Here is a tiny trained network, its code and every weight. The questions are about switching its units off for an input and a class, where a switched-off unit gives its printed mean instead of its output.

import numpy as np


def w(rows, s, z=0):
    codes = np.array(rows[::2]) - 128.0
    scale = np.full(codes.shape[1], s)
    scale[-1] = z or s
    return codes * scale


def f(y):
    return y / 2 * (1 + np.tanh(0.7978845608 * (y + 0.044715 * y**3)))


def log_softmax(a):
    a = a - a.max(-1, keepdims=True)
    return a - np.log(np.exp(a).sum(-1, keepdims=True))


def net(x, mask):
    res = np.array(x, float).reshape(1, 4) / 4 @ E
    y = f(res @ A[0][:, :-1].T + A[0][:, -1])
    res = res + np.where(mask, y, B[0][:, -1]) @ B[0][:, :-1]
    return log_softmax(res[-1] @ U[:, :-1].T + U[:, -1])


A, B = {}, {}
E = w([
[147,144,93,209,171,147,145,198,5],'x0',
[149,126,182,154,75,236,183,162,174],'x1',
[120,166,98,93,57,154,212,73,73],'x2',
[93,25,119,165,181,117,191,79,127],'x3',
],0.013)
A[0] = w([
[217,90,173,254,178,100,59,181,85,112],'N0',
[122,137,42,80,79,198,192,38,31,145],'N1',
[188,161,199,112,110,225,242,121,97,128],'N2',
[80,192,95,97,71,133,168,57,31,70],'N3',
[142,87,95,154,155,133,175,91,124,70],'N4',
[178,166,18,155,135,176,180,147,41,15],'N5',
[202,220,136,96,142,128,99,198,96,54],'N6',
[135,105,155,161,116,231,109,167,137,46],'N7',
[153,193,129,235,100,105,161,98,39,78],'N8',
[189,120,155,193,170,94,124,215,129,78],'N9',
[74,168,35,107,123,9,87,109,55,20],'N10',
[169,250,135,62,71,91,121,176,94,48],'N11',
[80,96,92,3,91,143,131,100,149,4],'N12',
[84,75,78,174,169,88,230,127,126,47],'N13',
],0.0087,0.0032)
B[0] = w([
[137,158,109,74,162,78,178,62,125,246],'N0',
[146,190,218,139,149,56,124,116,87,250],'N1',
[91,156,116,166,150,187,72,56,135,252],'N2',
[84,196,162,95,230,131,67,60,87,226],'N3',
[171,49,163,184,93,96,152,183,106,165],'N4',
[129,48,65,33,99,72,187,113,215,234],'N5',
[41,44,175,172,121,120,138,183,22,216],'N6',
[108,166,68,140,163,222,72,109,114,200],'N7',
[137,119,107,53,116,149,176,113,205,217],'N8',
[137,161,142,78,128,91,151,96,165,201],'N9',
[47,125,78,171,113,254,68,81,127,236],'N10',
[198,45,168,197,93,100,195,194,104,235],'N11',
[120,108,122,139,14,128,140,139,193,185],'N12',
[138,57,158,207,81,131,99,195,68,199],'N13',
],0.0092,0.012)
U = w([
[171,49,155,204,110,139,144,188,65,87],'0',
[102,159,1,155,155,234,36,90,104,10],'1',
[156,175,176,73,210,79,60,109,143,254],'2',
[157,110,79,5,68,100,151,97,199,22],'3',
],0.0098,0.0055)

Each question gives the input, the list of numbers given to net, and the class t.
The units are the neurons (one row each of A and B). Each row of codes is followed by its name. A weight is (code - 128) times the scale printed after its matrix; where a second scale follows, it is the last column's (A, B and U).
mask holds one flag per neuron, in row order. A switched-off neuron (its flag False) gives its mean, the last column of its row in B, instead of its output. The means were averaged over made-up inputs and are rounded, as every weight is.
A unit's drop is (log p(t) with every unit on - log p(t) with that unit switched off) / (log p(t) with every unit on - log p(t) with every unit switched off).
The circuit of an input: a set's keep is (log p(t) with only the set's units on - log p(t) with every unit switched off) / (log p(t) with every unit on - log p(t) with every unit switched off). Starting from the 12 units with the biggest drops (on a tie, the unit counted first), units are removed one at a time, each time the one whose removal leaves the highest keep (on an exact tie, the one counted first), for as long as the keep stays at least 0.8.
units of the circuit, in order: the units of the circuit, biggest drop first
k most important neurons: the k neurons with the biggest drops, biggest first
drop of u: that unit's drop, to one decimal
input [-4,8,5,-3], class 1: units of the circuit, in order	N2
input [8,6,8,-7], class 2: 3 most important neurons	N3, N1, N2
input [-6,-4,2,6], class 0: 2 most important neurons	N13, N5
input [-7,-6,-5,0], class 3: 3 most important neurons	N2, N7, N3
input [-3,4,-3,3], class 1: 3 most important neurons	N11, N1, N5
input [8,-7,3,-3], class 3: 3 most important neurons	N5, N8, N2
input [7,7,-6,0], class 1: 4 most important neurons	N7, N1, N2, N11
input [5,4,7,4], class 2: units of the circuit, in order	N1, N3
input [8,8,0,-4], class 1: 2 most important neurons	N7, N2
input [5,-2,8,7], class 2: 3 most important neurons	N3, N1, N11
input [6,3,-7,-4], class 2: 2 most important neurons	N0, N9
input [7,-6,4,-2], class 3: 4 most important neurons	N5, N8, N2, N7
input [-4,8,5,7], class 1: 4 most important neurons	N2, N11, N7, N6
input [4,-4,7,-3], class 2: units of the circuit, in order	N1
input [-4,2,8,4], class 2: drop of N1	0.3
input [-5,-4,-1,-8], class 0: drop of N7	0.0
input [7,-5,-6,-3], class 3: drop of N2	0.1
